Below is a small trained network, with its code and all its weights. Each question gives an input and a class and asks what happens when units are switched off, that is, made to give their printed mean instead of their output.

import numpy as np


def w(rows, s, z=0):
    codes = np.array(rows[::2]) - 128.0
    scale = np.full(codes.shape[1], s)
    scale[-1] = z or s
    return codes * scale


def f(y):
    return np.maximum(y, 0)


def log_softmax(a):
    a = a - a.max(-1, keepdims=True)
    return a - np.log(np.exp(a).sum(-1, keepdims=True))


def net(x, mask):
    res = np.array(x, float).reshape(1, 4) / 4 @ E
    y = f(res @ A[0][:, :-1].T + A[0][:, -1])
    res = res + np.where(mask, y, B[0][:, -1]) @ B[0][:, :-1]
    return log_softmax(res[-1] @ U[:, :-1].T + U[:, -1])


A, B = {}, {}
E = w([
[140,131,132,249,185,185,79,159,246],'x0',
[99,192,24,244,82,37,185,99,144],'x1',
[98,72,170,151,160,152,190,83,37],'x2',
[55,254,121,164,187,90,18,70,179],'x3',
],0.0086)
A[0] = w([
[105,172,7,141,44,17,121,113,122,139],'n0',
[255,85,140,83,108,162,116,191,105,253],'n1',
[75,203,65,178,98,5,120,110,149,178],'n2',
[210,117,168,155,134,162,87,227,220,179],'n3',
[125,145,135,145,178,187,55,134,167,220],'n4',
[18,179,141,172,194,120,105,22,104,202],'n5',
],0.0071,0.003)
B[0] = w([
[158,178,67,96,23,67,170,206,144,241],'n0',
[150,91,137,60,69,199,144,187,80,247],'n1',
[142,197,84,128,111,2,177,110,205,254],'n2',
[195,124,86,92,139,171,119,160,198,221],'n3',
[123,176,127,92,220,157,58,112,201,217],'n4',
[81,144,116,190,185,53,121,79,89,246],'n5',
],0.009,0.0095)
U = w([
[22,179,157,120,218,101,80,56,116,66],'0',
[142,50,160,45,36,154,179,142,19,253],'1',
[136,222,81,123,62,30,155,131,150,111],'2',
[178,139,124,100,166,199,81,151,174,58],'3',
[148,64,121,255,154,114,169,102,127,125],'4',
],0.0087,0.004)

Each question gives the input, the list of numbers given to net, and the class t.
The units are the neurons (one row each of A and B). Each row of codes is followed by its name. A weight is (code - 128) times the scale printed after its matrix; where a second scale follows, it is the last column's (A, B and U).
mask holds one flag per neuron, in row order. A switched-off neuron (its flag False) gives its mean, the last column of its row in B, instead of its output. The means were averaged over made-up inputs and are rounded, as every weight is.
A unit's drop is (log p(t) with every unit on - log p(t) with that unit switched off) / (log p(t) with every unit on - log p(t) with every unit switched off).
The circuit of an input: a set's keep is (log p(t) with only the set's units on - log p(t) with every unit switched off) / (log p(t) with every unit on - log p(t) with every unit switched off). Starting from all 6 units, units are removed one at a time, each time the one whose removal leaves the highest keep (on an exact tie, the one counted first), for as long as the keep stays at least 0.8.
circuit, biggest first: the units of the circuit, biggest drop first
most important unit: the unit with the biggest drop
k most important neurons: the k neurons with the biggest drops, biggest first
drop when u is switched off: that unit's drop, to one decimal
input [-2,1,8,0], class 4: most important unit => n1
input [1,0,1,5], class 0: circuit, biggest first => [n0; n5]
input [3,-3,-5,6], class 0: 4 most important neurons => [n1; n0; n5; n4]
input [1,-2,-1,2], class 3: 2 most important neurons => [n2; n5]
input [8,2,1,3], class 0: 4 most important neurons => [n0; n4; n5; n1]
input [-2,-4,-8,-1], class 3: 2 most important neurons => [n3; n0]
input [8,1,-8,1], class 3: 2 most important neurons => [n3; n4]
input [5,0,-4,-1], class 3: drop when n4 is switched off => 0.0
input [0,3,3,-4], class 1: drop when n5 is switched off => 0.1
input [2,0,0,4], class 0: drop when n0 is switched off => 0.3
